In the rows, 128 means zero.
Each row has a class, written as a number after it; each block has new classes, again numbered from 0 up.
[103 127  48 150 140 143 121 140 139 145 111  94  30 132 125 192  88 114
 103 129 103 110  42 177  89 143 161 126 152 153 127  60 111 127  96]
0
[115 141 155 131  84 119 132 137 105 120 117  41  75  96 148 161 106 162
 106 133 135 117  92 143  72 149 189 168 157  82  63 121 100  87 119]
4
[116 140 202 112 122 118 150 119  88 176 135  58 130  87 137 136 127 117
  86  94 111 134 107 109  95 142 140  86 146 108 102 139  72 128 119]
11
[120 123 169 117 125 138 118 121  80 153 141  62 116 169 197 159 117 100
 151 145  71  83 178 149  79 133 142 147 165 124  91 136 106 139 148]
7
[119 105  65 131 126 161 122 167 157 116 150 134 116 125 159 171 120 120
  98 168 133 130 160 134 191 100  84  97 120 147 143 141 131 134 141]
12
[112 133  69 144 149 134 113 163 176  97 148 154 138 138 151 165 116  93
 100 199 122 136 147 113 172 117  73  91 130 139 171 137 106 137 128]
5
[132 119  89 122 146 133 111 156 167 116 182 133 128 110 132 154 100 108
  96 193 151 142 147 117 181 122  96  54 128 109 127 133  79 105 145]
11
[113 110  69 147 131 161  92 157 172  94 158 130 122 122 136 162 111  95
 107 182 127 130 155 122 178 123  87  87 108 142 157 125 115  95 132]
4
[114 116  79 159 135 135 134 152 161 143 138 104 142 146 125 193 112  99
 109 182 122 128 178 126 205 116 100 110 128 131 145 126 107 122 136]
0
[136 133 143 112 133 136 103 147 127 153 130  65  84 147 182 199 126 115
 141 141 122 119 117  96  77 143 124 174 150  25  76 139 114 114 146]
6
[109 112  76 160 144 148  98 154 172 132 143 139 129 123 134 152 106 110
  90 171 144 136 150 117 177 136  96  95 131 127 146 123 105 109 114]
10
[133 139  54 151 139 148  93 139 174 101 154 147 132 120 147 177  96 108
  99 193 151 135 167 131 190  91  91  72 122 111 146  91 103 103 156]
0
[107 154  87 133 168 136 110 133  85 187 171  79  63  98 117 158 123 127
 126 109 126 112  57 147  36  93 171  74 152 101  97  49  93 121 151]
9
[ 98 108  46 125 143 150 100 175 183 123 156 151 115 101 141 157  90  97
  88 187 151 137 121 120 188 141  94  72 125 138 141 120  95 125 130]
12
[125 124  76 130 123 150 108 157 161  83 172 123 135  89 170 169 101 113
  96 194 148 137 141 109 183 101  97  69 131 107 140 122 103 110 144]
12
[ 85 134  77 111 119 168  95 123 159  81 106  76  69 106 150 205 105  90
 111 167  96 110  68 139  86 112 129 101 121 167 129  95 117  96 132]
4
[116 115  62 137 144 160 108 175 172 138 155 136 130 143 138 161 112  96
 107 175 130 137 147 133 165 110  85  78 126 147 161 131 126 126 142]
6
[130 110  76 135 173 128  90 151 152  99 173 141 132 137 132 139 115 104
 109 191 133 134 117 131 172 128  86  97 124 128 150 137 110 125 142]
9
[139 122 152 143  91 116  98 114  85 120 118  67 101 152 167 161 116 113
 147  95  81 112 155 145 132 107 138 110 160  87 114 117  98 135 138]
2
[122 115 121 127 113 161 110 145 114 131 159  79  70 119 147 145 118 124
 112 116 116 132 131 109  81 130 135  97 121 113 122 113 112 100 106]
8
[148 138 150 145 121  99 111 131 115 116 165  90  53 135 175 120  97 137
  93 113 120 130 101 149  52 140 127  65 148  39  98  97  62 154 124]
12
[137 176 132  89 110 159 150 125 108 140 158  77  72  96 193 194 124 105
 120 150 136 106 103 119  80  83 155 101 187  43  70  83  98 108 140]
1
[111 114 174 134 105 111 139 134  99 165  87  45  88 168 152 147 108 124
 114 119 100 102 153 136  99 174 161 135 173  94 103 136  76 162  99]
8
[114 122  41 137 130 158 114 159 173 106 153 148 101 119 152 181  98  94
 129 194 138 124 171 127 188  92  93  88 121 129 139 110 115 113 145]
5
[109 134  91 138 140 164  98 140 167 140 169 114 131 114 147 177 107  91
 104 186 136 120 168 121 177 124  95  78 129 124 137 126  87  91 143]
11
[134 125 115 140 133 149 119 138  78 126 155  55  81 113 155 159 133 141
  67 148 124 134  86 125  65 115 145  48 143  85 101 122  57 112 124]
11
[ 89 160 135 121 105 121 112 126  99 125  63  72  74 120 142 151 113 104
 141 144 113  64 131 152 120 165 170 144 155  94  87 107  91 163 138]
4
[ 91 128 180 107  99 121 159 129  86 118  96  61  95 112 171 158 133 113
 139 126  79  89 142 123 112 133 138 157 161 135  94 150 112 151 127]
4
[120 112  76 129 140 149 105 166 159  82 157 142 119 111 145 148  97 114
  97 190 140 141 134 131 178 114  89  82 108 149 158 131 109 139 134]
9
[122 118  55 130 143 145  59 160 174  99 172 135  99 115 144 161 106 113
 108 168 142 135 131 122 159 102 103  82 117 122 120 124  97  99 146]
7
[125 112  67 117 151 153  74 125 151 104 133 126  81 117 158 150  82 125
  95 171 153 141  67 141  90 143 125 105 137 108  88 111  88  86 131]
6
[125 140  90 147 102 181 189 119  66 118  77 146  94 107 193 178 130 154
 120 125  98 126 117 122  91  84 148 156 158 126 114 125  88 170  95]
7
[118 148 186 150  89 157 172 114  62 122 138  63 123 112 203 148 131 140
 121 147  93 102 127 132  70 117 171 133 160 129 122 131 103 125 121]
11
[112 108  59 121 145 162  82 154 176 117 161 103 112 110 130 180 107 101
  93 177 133 136 144 125 168  90  93  60 111 151 129 133  98  98 144]
7
[122 130  63 135 141 159  92 157 184  97 166 147 111 119 152 145 107 103
  87 183 152 136 141 123 162  97  87  63 119 112 132 107 101  89 136]
3
[123 122  87 146 134 148 112 153 162  97 161 139 138 120 154 162 112  94
 103 189 123 134 150 114 199 120  77  76 122 130 166 142  99 117 133]
11
[134 134  63 130 127 148  86 151 177  81 174 130  96 122 135 159  93 117
  98 186 140 144 139 146 170  97  91  66 113 128 141 119 109 106 140]
2
[132 159 154 105 128 113 158 136 129 115 171  73  98  90 169 131 106  95
  76 177 146 111 132 125 156 105 124  44 156  72  89 120  62 126 129]
11
[ 96  79 138 130 119 121 155 130  78 158  99  49 102 138 145 169 110 139
 147 155 116  89 170 145 150 121 149 108 183 137  86 127  80 156 140]
1
[ 93 115 128 121 100 129 145 107  95 133  70  56 112 148 116 165 113 120
 129 141  85 114 117 163 125 138 164 140 137 179 102 149 102 148 123]
2
[113  92  66 155 137 150 107 170 169 126 151 128 120 142 127 152 102 114
  87 185 144 147 141 137 177 128 104  78 115 135 149 139  86 127 126]
9
[128 155 141 122 116 131 102  73  96 101 144  64 125 106 162 177 107 102
 150 153 117  95 149 129 106 107 172 105 162  68  65  91  63  91 159]
4
[127 109  89 160 142 130  96 163 168  95 154 135 139 127 129 125 108 114
  97 179 141 130 137 137 207 134  90  92 124 132 161 139 115 114 130]
3
[124 128  90 126 148 155  84 137 176  94 182 159 119  97 160 152 115 104
 116 170 144 124 145 114 178 109  86 108 124 121 127 121 117  88 149]
4
[114 122  84 146 141 156 109 162 184 121 148 140 127 108 139 160 100 119
  88 162 140 143 133 135 187 120  78  97 130 156 168 147 115 134 119]
6
[124 122 130 140 115 159 166 106  55 108 145  61  72  82 160 138 132 142
 132 148 117  84 120 146 119  97 181 110 174 103  73 128  83 122 121]
3
[113 132  79 140 142 150  94 151 183 149 195 141  97 105 140 154  93 102
  90 177 149 137 146 135 152 116 101  57 138 102 113 114  91  97 148]
10
[113 184 215 161  95 112 170 126  85 126 101  73 148 134 197  96 127 181
  64 143 133 130 115 121  33 138 167 154 163 111 129 125 102 139  92]
8
[128  90 109 125 152 142 152  90  56 118 144  49 118 105 110 158 114 106
 149 180  99 106  90 145 110 128 175  88 164 127 103 126  77 117 131]
9
[113 124 110  94 146 128 125  78 103 165 159  50 117 116 134 164 119  68
 137 157 118 101 132 131 115 107 148  63 168  74  44 104  70  69 165]
12
[112 112  98 138 131 168 114 161 161 106 154 142 142 129 162 158 118 117
  95 182 131 146 141 108 143 127 108 110 119 143 158 148  97 131 119]
9
[131  93  77 153 141 146 101 142 161 105 147 145 129 124 129 162 110 124
 106 173 124 141 140 138 178 128  79 102 133 137 151 144 112  99 139]
4
[158 156 167 138 100 143 173 144 127 131 135  85 105 103 170 180 138 135
  95 101 121 128 145 109 130  73 115  83 153  72 157 111 109 147 109]
11
[103 116  47 140 149 167 106 151 168 108 148 156 114 113 147 176 102 100
 103 190 126 134 132 122 172 113  82  94 116 163 152 119 125 123 130]
10
[ 75 156 136 176 112 126 167 164  91 181  66  80 137 176 185 182 112 159
  98 172 104 121 159 127  35 129 138 147 153 127 128 100 102 178 131]
10
[108 114  46 151 142 175  94 153 168 121 139 136 128 102 143 164  92 101
  91 187 140 129 145 133 190 107  99  68 129 154 156 117  89 110 125]
7
[137 142 110 161 147 124  84 157 181 119 146 166 152 134 160 117 111 138
  78 152 156 146 143 128 165 122  81 123 122 120 157 131 116 119 125]
7
[137 116 108 159 143 130  85 156 178 115 175 110 125 121 136 163  98 129
  76 177 145 145 146 132 173 147  86 110 125 111 148 137 109  94 133]
0
[136 141  81 147 139 140  74 154 165  95 169 151 120 108 156 164  93 105
  79 166 134 143 101 127 175 152  97  86 138 106 159 124  79 116 119]
11
[146 107 114 127 110 138 156 122 114 164 147  24  55 133 150 202 104 110
 123 164 127 116 151 141 109  89 143  90 160  26  43 109  97  77 147]
10
[111  98  68 132 143 161 100 168 156 114 162 112  91 115 140 162 110 123
  76 162 143 142 122 106 174 128 109  99 111 152 134 139 101 119 102]
8
[100 123  62 138 135 138  86 157 159  98 145 114 113 138 136 167  98 107
 101 175 128 131 148 117 166 121 112  78 120 152 150 113  90 132 121]
8
[103 134 120  92 117 135 144 101 103 140 128  70 107 134 163 194  99 109
 143 145 106 129 168 100  76  85 140 104 138 114  64  91  82 102 145]
8
[101  84 137 140 137 114 124 135  67 173  78  58 129 202 123 155 116 140
 121 136  85 111 139 141  76 194 175 144 160 156 115 142  74 181 110]
8
[123 141 140 159 130 165 183 141  88 145 132 102 139  81 191 194 113 163
 127 177 112 119  90 115  90 109 141 167 182 111 144 117 123 133 135]
3
[121 129  90 140 145 141  80 149 166 117 177 152 134  97 144 122 111 107
  82 155 148 136 131 126 175 129  85  49 126 118 155 125  96 125 141]
12
[103 116  92 127 122 147 106 170 170  95 148 111 115 117 159 177 106 118
 100 187 152 132 158 104 187 116  90 102 125 135 133 129 103 119 123]
1
[106 115  74 161 128 153 106 158 167 102 150 143 114 123 159 153  94 121
  93 200 138 131 170 137 181 119  85  88 121 144 145 133 110 125 133]
10
[103 140 159 149 124 155 176 103 115 163  92  85 143 136 155 153 131 150
  98 160 125 117 132 134  82 119 147 128 139 154 125 129  97 126 124]
11
[115 119  74 131 139 162 118 149 157 115 158 138 115  99 145 158 114  95
 102 187 135 129 138 120 177 117  99  80 128 133 141 142 100 120 132]
5
[116 123  75 127 131 180 106 112 103 136 120 106  97 132 185 171  96  81
 136 205 123  91 114 155 120 126 131  86 169 102 108  83 100 100 159]
1
[109 110  61 148 159 153  75 158 171 122 173 147 103 114 118 158 101 119
  96 155 135 146 116 139 161 129  87  91 109 155 158 128 101 124 131]
9
[110 121  64 152 135 163 121 181 170 146 152 145 135 147 147 177 127  94
  95 172 125 143 140 110 180 117  89  93 101 147 167 133 116 126 131]
11
[117 110 154 126 128 145 135 129 114 154 131  85  97 158 196 180 117 119
 135 164 105 108 174 112  93 137 122 163 138  94  82 131 106 124 150]
0
[121 154 135 112 124 134  82 133 104 103 138 106  93 135 195 128 110  75
 122 155  91 104 112 120  89 145 113  85 149  88 137 107 110 135 143]
8
[131 145 126 113 131 124 175 120 105 134 148  25  99 115 151 238 131 120
 137 168  92  96 107 144 142  79 136 152 183 113  99 134 134 103 147]
11
[129 135 150 148 117 120 127 110  84 112 126  26  79 128 166 168 110 128
 132 154 112  87 115 145  97 141 178 161 156  84  84 103 108 109 126]
0
[110 120  52 143 139 149  83 151 176  91 156 132 112 120 139 172 100  98
  90 181 136 137 146 122 182 110  98  67 106 146 145 106  93 112 136]
0
[107 126  72 124 134 152 120 146 163 112 165 125 120 100 143 149 108  96
 102 175 139 116 153 143 202  95  91  64 115 159 141 120 124 127 147]
12

Next block: new classes, numbered from 0 again.
[144 133 136 136 124 144 142 139 131 136  92 115 130 151 142 125 153 134
 146 150 166 122 178 141 131 106 163 133 124 131 184 132 114 124  83]
1
[128 147  74 122 121  83 132 102 163 148 148 123 158 120 115 102 144 134
 141 160  92 106  79 115 155 101 130 166 111 172 165 114 112 145 183]
7
[155  87 187  82 133 106 143 123 125  70  90 135 137 140 137 134 125 121
 143 121 136 111 220 152 122 131  96 101 133 126 130 106 148 177 149]
0
[100 101 147 120 130 121 170 150 119  44 144 124 161 143 146 147 147 130
 180 132 159 122 115 124 126 137 104 157 123 117 185 137 127 177  95]
6
[146 100 141 111 142 135 195 117 116  77 122 105 119 130 151 113  95 145
 162 181 156 135 124 123 105 199 107 169 102 135 202 116 158 188  90]
9
[ 92 124 148 117 130 146 131 105 141 186 173 153 120 144 101  97 142 115
  81 150 109 130 105 131 112 134 141 137 165 130 107 106 120  90 139]
2
[122 124  92 133 127 138 137  71 165 206 202 173 127 116 116 110 132 140
  53 197  94 125  54  94 151 101 150 151 150 187 182 135  88 121 141]
9
[128 145 142 128 148 143 140 131 149 142 130 112 129 121 125 108 112 111
 129 132 113 159 125 141 117 159 115 118 123 145 119 128 160 127 166]
5
[118 159 172 114 127 134 134 128 137 140 152 170 124 165 141 107 128 142
 120 163 122 148 166 147 111 137 133 127 129 164  99 121 152 121 134]
2
[133 121 104 140 128  92 174 122 124 147  99 150 181 155 104 144 104  97
 144  62 155 138 135 156 126 134 116 105 160 150 105 101 136 114 101]
1
[ 94 103 133 131 114 129 144 141 163 178  90 141 105 144 113 135 104 104
 111 157 110 132 134 134 163  99 127 115 157 134  92 120 102 110 113]
6
[123 148 130 108 158 151 141 128 142 107 138  99 104 128 116  96 101 181
 142 147  82 139 107 114 112 166  83 136 100 132 144 142 179 141 184]
9
[123 149  69 118 100 135 147 144 168 184 147 136 160 131 113  94  96 159
 150 201 111 140  63 115 112 149 102 123 144 172 107 117 149 124 132]
8
[ 89  99 132 124 151 146 112 116 137 162 150 142 124 156 106  84 139 144
 117 115  87 162 112 104 126 149 116 132 123 117 117 153 135  63 107]
7
[ 83  89 110 123 123 131 135 153 149 195 101 112 146 167 119  99 145  98
 123 125 128 126  96  87 143 124 140 157 162 131  89 130 139 103  96]
8
[129 158  97 149 133 132 169  78 135 186 138 153 145 122  97 125 132 116
 100 138 101 124 118 113 111 125 130 149 126 124 194  92 124 104 100]
2
[127 107 150 115 122 116  86 114 142 144 136 127 137 117 105 109 144  64
 112  85 132 110 185 150 142 134 125 130 168 128  53  70 120 130 127]
7
[149 110 171 122 155 120 123 125 136 105  74 110 125 122 131 138 129  82
 134  82 150 106 211 152 146 154 126 152 137  86 157  99 159 166  75]
7
[108 152 149 150 142 159 121 148 165 118 141 150 100 112 134 117 138  96
 100 154 108 141  92 157 122 136 133 131 136 118 139 169 109 117 186]
2
[137 109 125 123 160 144 128 122 124  99 120  98 125  88 110  92 123 132
 142 136 105 137 163 161 120 175  80 135 119 113 139  93 145 147 174]
5
[152 122 116 119 152 131 165 107 132 189 171 145 144 157  99 106 138 176
 130 136 122 148 139 130 106 158 138 156 128 185 155 100 126 115 121]
9
[128 126 162 112 127 146 124 142 159 163 139 168 109 147 135 129  99 174
  93 158 100 139 116 106 118 142 143 133 144 150 116 159 155 120 131]
8
[167 140 140 153 133 150 164 151 131 100  94 121 152 126 116 179 134 146
 162  92 135  94 198 137 104 151 152 148 137 122 160  80 146 134 140]
0
[111  76 178 114 142 146 135 127 133 141 163 183 128 149  82 146 145  88
  61 107 120 137 116 154  87 137 149  97 184  98 162 124 110  97 136]
3
[148 141 216 124 108 169  83 169 146  94 173 175 125 137 146 135 127 129
 110 168 145 156 203 179  87 152 151 126 124 131 163 110 160 157 133]
5
[157 159 131 128 144 139 105 111 134 154 114 146 137 144 120 123 136 163
 140  96 127 111 105 113  97 124 139 145 142 125 126 159 152  94  69]
7
[119  93 146 114 140 148 112 146 115 125 116  99  95 110 151  99 142  71
 142 179 147 155 131 142 147 159 124 125 141  73 113 130 131 138 115]
7
[143 158  58 177 115 180 165 138 109 141 138  80 117 111 123 131 132 131
 152 182 124 135  73  99 105 135 126 125  99 175 155 109  83 109 145]
0
[ 89 114 162  88 145 129 170 135 147 121 128 120 121 131 137 126 119 110
 125 154 136 136 136 130 136 130  78  72 164 152  96 158 131 161 133]
3
[131  85 145 105 120 114 138 100 133 163 147 137 138 125 120 115 111  90
 106 126 145 132 171 144 140 144  96 123 159 153  85  70 119 155  96]
0
[127 123 139 120 126 127 148 121 118 161 124 132 119 146 139 122 134 110
 115 129 124 135 148 101 136 144 153 137 114  78 153 135 141 114  91]
2
[115 137 113 133 114 128 156 154 119 127 143 137 131 124  96 125 125 112
 153 134  94 151  81 118  79 170  89 144 127  91 117 118 121 120 135]
4
[137 125  44 124 138 117 176  76 164 166 206 168 201 143 106  91 124 147
 144 156 104 147 112 133 157 164 116 142 130 161 147  94 131 110 113]
2
[133 149  68 154 143 146 150 121 148 174  90 123 145 137  93  88 140 158
 151 101 120 100 101 129 113 150 119 150 157 127 114 139 103  60  91]
1
[116 113 116 135 127 159 115 124 157 186 117 145 125 152 131 123 126 176
 103 168 132 119 106 121 153  98 173 118 160 145 117 171 113  77  61]
4
[ 92  93 124 128 131 128 177 142 164 172  94 130 145 132 102 112  99  86
 149 135 128 149 126 132 118 179  80 125 154 123 129 115 133 119  75]
7
[ 92 103 194 142 149 116 104 158 125 117  55  92  91 116 116 132 146  84
 124  64 135 151 154 170 115  94 129 126 125  98  95 152 114 119 154]
4
[115 104 106 124 130 135 132 112 111 113 155 141 149 158 117  98 140 118
 108 149 139 126 123 143 135 130 111 116 141 146 162 105 109 121 108]
1
[106  69 134 129 109 148 136 136 170 128 129 190 166 147 119 126 114  95
 102 169 124 130 123 125 126 153 127 109 161 116 196 135 132 113  82]
7
[139  79  44 128 134 104 201 139 146 146 136 127 207 126 103 138 108 117
 147 115 127 124 142 124 168 184  99 104 154 163 145  86 138 157 141]
3
[121  70 119 124 135 160 133 137  93 137 126 124  92 156 147 109 108 163
 112 200 121 171 106 119 150 151 156  95 115 118 122 161 123  86 101]
4
[ 88  99 167 143 118 118 108 146 156 101 120 137 103 102 158 113 116  72
 103 138 134 140 142 147 167 162 134 127 118  99 141 154 104 136 116]
7
[140  96 126 131 134 180  82 131 135 122 133 150 119 119 142 107 134 126
 107 193 137 113 146 145 145 138 129 163 154  70 175 123 137 140  52]
5
[135 134  78 153  97 141 136 152 145 111  98 107 157 132 116 109 133 123
 172 120 129  98 102  97 101 132 110 188 123 120 148 122 126 132 107]
1
[100 119 131 122 108 103 107 156 132 143 142 179 154 156 129 126 165 172
 134 153 141 100 108 142 141  78 130 153 164 158 123 141  92 134 110]
6
[123 113 174  86 130 107 141 162 143 159 114 139 146 145 110 154 133 112
 130 126 138 133 154 160 120 104 110  83 185 151  80 123 140 162 167]
4
[141 133 172 134 114 100 125 147  94 140  79 152 108 106 145 151 142 140
 131 112 128 139 167 130 125 106 151 105 128 110 100 147 114 113 155]
6
[123  88 183 101 108 122  91 155 134  76 176 188 114 113 160 112 125 105
 105 177 110 150 189 149 152 188 100 157 132  54 127 125 139 182 108]
4
[133  85  74 129 108 109 172 130 122 173 132 168 168 157 117 114 126 133
 116 171 136 115  89 124 152 157 142 108 163 174 137 111  87 105 109]
6
[151 138  97 167 131 112 155  90  74 106  96 128 150 137 110 142 172 151
 138 111 146  85  97 123  90 111 188 180 106 104 238 107  91  92  52]
4
[150  91  63 151 135 165 166 118 108 108 148 137 150 127 129 114 118 105
 151 179 148 139 118 132 141 200 133 159 145 102 155  76 138 127  70]
9
[147 120 143 100 130  89 158  89 134 180 112 169 148 155 130  93  92 157
 103 107 130 117 107 131 114 172 149 114 157 171  70 143 158  95 127]
2
[137  89 160 108 126 119 136 116 118 138 115 178 131 148 116 106 123 147
 128 142 111 157 111 132  93 146 131 135 138 104 132 137 144  93 118]
6
[107 129  84 131 162 149 120 115 130  74 182 104 111 133 151 114 154  91
 118 173 102 155  32 101 167  96 115 156  93 102 192 183 126 158 138]
3
[124 149 115 102 131 102  72 127 170 148 127 117 145 173  99 131 137 131
 136  52  93  99 117 112 159  48 128 105 137 157  46 155 138 108 161]
7
[156 107 128 123 179 194 148 108 139  90 167  88 112 158 133  92 124 167
 136 165 113 164  83 107  93 173 140 190  88 167 191 150 176 138 127]
3
[120 109 123 115 142 148 133  99 117 135 159 146 133 139 120 143 156 176
  87 170 128  92  74 100 116  68 144 134 162 160 199 153 112 136 109]
3
[124 100 125 127 142 104 155 112 146 116  84 119 128 114 152  95 113 126
 112 146 102 128 129 118 165 167 119 135  86  90 220 154 147 134 141]
0
[137 108  65 166 132 188 122 143 138 155 148 118 148 126 106 118 134 138
 129 148 109 140  94 106 122 144 139 176 114  93 195 118 145 107 112]
2
[133 135 120 100 136 140 134 120 123 103 176 138 137 127 129 106 138  92
 118 182 122 134 100 129 127 150  93 118 143 117 161 109 152 172 156]
9
[ 95  75 183 116  92 125  81 142 118  83 150 175 107 116 157 126 145  53
  85 163 142 145 180 141 155  97 126  98 145  95 110 128 102 159 137]
9
[126  95 184  99 119 140 116 146 108 114 143 151 100 131 147 111 122 128
 116 201 161 156 123 172 102 152 120 105 150 121 118 143 116 148  97]
4
[164 146 144 129 147 147  95 121 118 112 161 179 154 140 147 128 183 142
 132 145 128 146 195 154 139 108 142 128 132 115 153 119 144 122 123]
0
[148 111 164 129 136 158  93 120 120 131 139 100  78 138 130 113 133 172
 120 106  95 132 133  89 102 121 174 193  90 126 107 147 131 102 143]
5
[114 105 107 108 153 120 130 123 146 140 168 127 136 145 120 110 151 119
 123 135 125 133  67 132 144 113 125 153 150 134 126 152 118 140 133]
3
[ 99  73 137 124 161  88 157 122 144 195 102 147 165 160 105 140 140 157
 147  52 143 141 170 150 177 119 153 148 160  98 118 127 131  87  59]
6
[ 90  61 111 129 131 106 152 112 118  86  76  72 130 131 100 100 130 108
 155  74 127 125 118 114 113 120 113 137  92  96 146 138 107 106 105]
3
[108 101 120 128 108 154 127 125 137 109 116 123 131 152 153 113 128 169
 139 149 151 116 134 104 149  96 152 105 131 138 121 181 104  90  77]
1
[137  82 128 109 141 158  83 155 116 100 138 130 114 167 126 122 149 120
 131 153 131 135  90 136 120  89 136 157 153 111 103 145 145 142 130]
3
[134 125 144 128 138 173  68 177 146 112 158 129 149 148 130  95 162 153
 150 146 148 142 160 156 108 147 123 197 126 118 157 109 173 157  87]
8
